Here is a tiny trained network, its code and every weight. The questions are about switching its units off for an input and a target symbol, where a switched-off unit gives its printed mean instead of its output.

import numpy as np


def w(rows, s, z=0):
    codes = np.array(rows[::2]) - 128.0
    scale = np.full(codes.shape[1], s)
    scale[-1] = z or s
    return codes * scale


def norm(h):
    return h / np.sqrt((h * h).mean(-1, keepdims=True) + 1e-5)


def f(y):
    return y / 2 * (1 + np.tanh(0.7978845608 * (y + 0.044715 * y**3)))


def softmax(a):
    e = np.exp(a - a.max(-1, keepdims=True))
    return e / e.sum(-1, keepdims=True)


def log_softmax(a):
    a = a - a.max(-1, keepdims=True)
    return a - np.log(np.exp(a).sum(-1, keepdims=True))


def net(x, mask):
    ids = ['ΔΘΞΩβεζλτψ'.index(c) for c in x.split()]
    T = len(ids)
    res = E[ids] + P[:T]
    u = 0
    for l in range(2):
        r = norm(res)
        for j in range(3):
            rows = slice(2 * j, 2 * j + 2)
            q, k, v = (r @ M[l][rows].T for M in (Q, K, V))
            z = softmax(np.where(np.tri(T) > 0, q @ k.T / 2**0.5, -1e9)) @ v
            o = O[l][rows]
            res = res + np.where(mask[u + j], z, o[:, -1]) @ o[:, :-1]
        u += 3
        y = f(norm(res) @ A[l][:, :-1].T + A[l][:, -1])
        res = res + np.where(mask[u : u + 8], y, B[l][:, -1]) @ B[l][:, :-1]
        u += 8
    return log_softmax(norm(res)[-1] @ U[:, :-1].T + U[:, -1])


Q, K, V, O, A, B = {}, {}, {}, {}, {}, {}
E = w([
[114,146,156,176,59,135,16,190,153],'Δ',
[62,77,136,214,39,169,201,142,53],'Θ',
[115,99,77,58,89,144,76,65,148],'Ξ',
[177,227,127,97,171,135,189,176,166],'Ω',
[187,230,128,116,159,187,136,87,74],'β',
[149,224,141,69,175,198,102,188,127],'ε',
[169,194,153,107,187,103,172,93,131],'ζ',
[185,4,86,98,162,152,137,123,77],'λ',
[89,226,141,84,146,161,182,106,147],'τ',
[109,100,165,111,160,23,131,146,212],'ψ',
],0.0028)
P = w([
[102,165,145,163,193,159,92,116,127],'0',
[115,159,152,89,139,106,96,123,74],'1',
[145,126,191,104,129,128,118,99,101],'2',
[146,121,118,193,181,175,123,89,183],'3',
[119,166,54,110,125,79,124,137,92],'4',
[158,119,178,69,57,77,137,133,69],'5',
[181,85,186,152,109,178,149,97,187],'6',
[133,141,12,177,139,126,137,119,186],'7',
[155,143,73,86,71,77,145,153,97],'8',
[196,82,253,124,58,162,159,105,161],'9',
],0.0027)
Q[0] = w([
[148,104,245,77,79,128,134,121,96],'L0H0',
[145,93,184,181,161,199,136,86,201],'L0H0',
[156,164,130,109,111,141,173,92,148],'L0H1',
[170,188,106,108,104,138,167,101,146],'L0H1',
[144,125,205,37,67,103,127,146,65],'L0H2',
[99,160,28,108,118,65,125,162,84],'L0H2',
],0.012)
K[0] = w([
[112,129,69,191,172,160,123,110,180],'L0H0',
[91,163,39,130,135,68,103,154,90],'L0H0',
[123,89,100,133,77,108,118,153,158],'L0H1',
[149,79,105,137,73,114,130,136,160],'L0H1',
[133,116,111,189,170,182,132,100,196],'L0H2',
[168,89,250,99,91,165,150,110,140],'L0H2',
],0.011)
V[0] = w([
[48,44,114,59,164,131,107,178,145],'L0H0',
[91,85,140,167,108,123,143,3,69],'L0H0',
[114,125,162,195,117,79,57,143,136],'L0H1',
[130,131,105,89,69,135,66,79,178],'L0H1',
[43,138,151,113,156,97,255,115,169],'L0H2',
[223,85,226,140,140,41,171,156,108],'L0H2',
],0.0037)
O[0] = w([
[183,191,112,131,32,71,150,166,135,5],'L0H0',
[138,96,130,74,61,226,125,73,207,101],'L0H0',
[200,103,171,99,109,108,65,182,150,107],'L0H1',
[108,154,63,125,100,58,35,130,143,151],'L0H1',
[142,157,128,161,105,93,47,35,130,214],'L0H2',
[165,94,254,133,108,133,134,119,119,32],'L0H2',
],0.0038,0.0025)
A[0] = w([
[104,101,62,118,36,86,143,186,147,86],'L0N0',
[109,75,55,75,193,192,136,170,191,151],'L0N1',
[55,53,127,122,133,3,186,155,221,73],'L0N2',
[115,78,122,109,131,118,96,115,92,6],'L0N3',
[136,168,156,217,119,121,55,171,159,122],'L0N4',
[198,113,142,73,124,99,129,246,191,89],'L0N5',
[101,137,136,57,98,145,131,94,20,127],'L0N6',
[214,127,151,137,131,165,123,121,159,228],'L0N7',
],0.0035,0.0025)
B[0] = w([
[85,175,129,205,129,73,171,179,240,62],'L0N0',
[131,142,121,67,62,27,79,130,2,247],'L0N1',
[176,61,140,62,148,236,102,122,243,90],'L0N2',
[60,31,66,187,160,99,109,53,198,49],'L0N3',
[81,102,181,73,102,40,118,115,63,132],'L0N4',
[75,144,120,157,93,216,75,112,115,96],'L0N5',
[169,161,136,217,181,188,154,120,225,214],'L0N6',
[137,203,115,55,81,119,165,147,116,235],'L0N7',
],0.0028,0.0014)
Q[1] = w([
[85,139,159,184,230,92,107,147,50],'L1H0',
[147,189,130,145,171,130,153,128,77],'L1H0',
[89,36,198,220,95,122,167,110,142],'L1H1',
[137,218,48,36,192,117,60,115,102],'L1H1',
[103,3,122,164,141,109,56,162,153],'L1H2',
[120,219,134,143,148,134,191,66,60],'L1H2',
],0.0067)
K[1] = w([
[148,194,148,58,213,134,94,110,135],'L1H0',
[147,172,133,109,126,116,124,136,217],'L1H0',
[124,224,126,108,183,164,151,87,94],'L1H1',
[121,40,129,173,75,98,85,141,173],'L1H1',
[78,228,160,102,168,157,119,116,105],'L1H2',
[110,1,106,184,61,82,159,128,170],'L1H2',
],0.0067)
V[1] = w([
[137,235,152,23,193,105,130,131,235],'L1H0',
[195,113,128,6,149,54,103,107,107],'L1H0',
[179,69,104,50,174,65,149,126,204],'L1H1',
[96,180,162,62,152,129,91,154,181],'L1H1',
[85,96,109,206,54,141,132,137,2],'L1H2',
[232,52,69,90,128,91,102,116,76],'L1H2',
],0.003)
O[1] = w([
[127,3,105,75,84,70,108,160,202,252],'L1H0',
[119,121,119,156,52,115,173,122,193,168],'L1H0',
[135,155,111,73,196,131,152,106,197,105],'L1H1',
[136,160,193,81,137,136,100,144,116,171],'L1H1',
[157,48,82,177,63,140,172,111,181,117],'L1H2',
[137,8,86,66,127,99,97,113,87,121],'L1H2',
],0.004,0.003)
A[1] = w([
[102,103,156,160,190,94,142,77,99,2],'L1N0',
[110,131,132,99,213,65,68,122,99,10],'L1N1',
[119,163,135,107,137,157,86,203,108,99],'L1N2',
[131,188,155,117,122,123,106,78,146,97],'L1N3',
[100,64,155,177,124,172,88,80,122,108],'L1N4',
[129,155,110,99,138,102,139,195,115,62],'L1N5',
[2,156,156,159,150,156,132,138,140,73],'L1N6',
[64,101,147,99,83,81,118,151,162,113],'L1N7',
],0.0059,0.0033)
B[1] = w([
[4,119,182,122,49,73,120,89,98,96],'L1N0',
[163,79,121,176,89,149,188,66,170,234],'L1N1',
[134,25,128,152,108,132,122,108,149,169],'L1N2',
[127,87,127,185,146,136,87,176,198,253],'L1N3',
[198,189,136,51,166,125,119,134,201,132],'L1N4',
[115,130,167,182,178,127,75,131,186,138],'L1N5',
[144,114,83,54,74,89,123,161,149,175],'L1N6',
[194,149,131,165,144,154,127,80,67,223],'L1N7',
],0.0043,0.0017)
U = w([
[122,219,148,179,210,251,110,90,29,42],'Δ',
[129,30,83,2,143,154,184,88,24,210],'Θ',
[168,121,252,60,188,127,122,103,234,212],'Ξ',
[131,122,114,209,251,55,201,234,112,74],'Ω',
[31,204,76,40,79,59,132,219,154,63],'β',
[140,157,13,174,111,86,62,27,189,219],'ε',
[195,140,115,171,32,224,253,169,148,110],'ζ',
[196,123,202,141,27,64,28,177,63,133],'λ',
[98,7,127,204,153,184,79,232,137,46],'τ',
[41,84,212,219,141,62,180,42,80,6],'ψ',
],0.0055,0.0021)

Each question gives the input, a string of symbols that net reads in full, and the target symbol t.
The units are the heads (2 rows each of Q, K, V and O) and the neurons (one row each of A and B). Each row of codes is followed by its name. A weight is (code - 128) times the scale printed after its matrix; where a second scale follows, it is the last column's (O, A, B and U).
mask holds one flag per unit, layer by layer, with each layer's heads first. A switched-off unit (its flag False) gives its mean, the last column of its rows in O or B, instead of its output. The means were averaged over made-up inputs and are rounded, as every weight is.
A unit's drop is (log p(t) with every unit on - log p(t) with that unit switched off) / (log p(t) with every unit on - log p(t) with every unit switched off).
The circuit of an input: a set's keep is (log p(t) with only the set's units on - log p(t) with every unit switched off) / (log p(t) with every unit on - log p(t) with every unit switched off). Starting from the 12 units with the biggest drops (on a tie, the unit counted first), units are removed one at a time, each time the one whose removal leaves the highest keep (on an exact tie, the one counted first), for as long as the keep stays at least 0.8.
circuit, biggest first: the units of the circuit, biggest drop first
most important unit: the unit with the biggest drop
k most important neurons: the k neurons with the biggest drops, biggest first
heads that matter: for each layer, one digit per head in row order, 1 if its drop is at least 0.15 and else 0, layers parted by /
input β τ τ β β Δ ε ζ, target λ: circuit, biggest first	L0H1, L0N1, L0H2
input β τ ψ τ Ω τ ζ τ Δ, target Ξ: circuit, biggest first	L0H2, L0H0, L1N4
input β ε τ β, target Ω: heads that matter	101 / 000
input ψ ε Ω, target λ: circuit, biggest first	L0H0, L0H1
input β Δ τ τ β ψ τ β, target λ: circuit, biggest first	L0H2, L0H0
input λ τ Ω, target ζ: circuit, biggest first	L0H0, L0H2
input τ β τ Ω ζ τ, target ψ: circuit, biggest first	L0H0, L1N1
input ζ τ τ, target β: circuit, biggest first	L1N6, L1H2
input ψ β β τ λ β, target ε: 2 most important neurons	L0N6, L0N4
input ζ τ ζ τ Δ τ ε, target λ: most important unit	L0H1
input τ ψ β ζ λ ζ ζ λ τ ζ, target Θ: heads that matter	000 / 001
input ε Ω τ Θ β ζ ε, target Θ: heads that matter	101 / 000
input τ Ω Δ τ τ ζ β τ ψ, target Θ: circuit, biggest first	L0H0, L1N3
input ε τ ε τ Θ ζ ζ, target ζ: circuit, biggest first	L1H2, L0H1
input τ ε Ξ ε β τ λ τ λ λ, target ε: circuit, biggest first	L0H2
input τ τ τ ψ τ τ, target λ: heads that matter	111 / 000
input β ψ τ ε ε, target Ξ: heads that matter	000 / 010
input ε τ Δ ζ β, target τ: heads that matter	011 / 000
input β Ξ τ β ψ Ξ Δ Δ, target λ: heads that matter	001 / 000
input ε β τ Θ β τ ψ β Δ ψ, target Θ: circuit, biggest first	L0H2, L0H0, L0N1
input τ τ τ ζ ε τ, target Ξ: circuit, biggest first	L0N6
input β τ τ τ β Ω Δ, target Θ: heads that matter	111 / 000
input β τ ζ ζ, target ψ: heads that matter	010 / 000
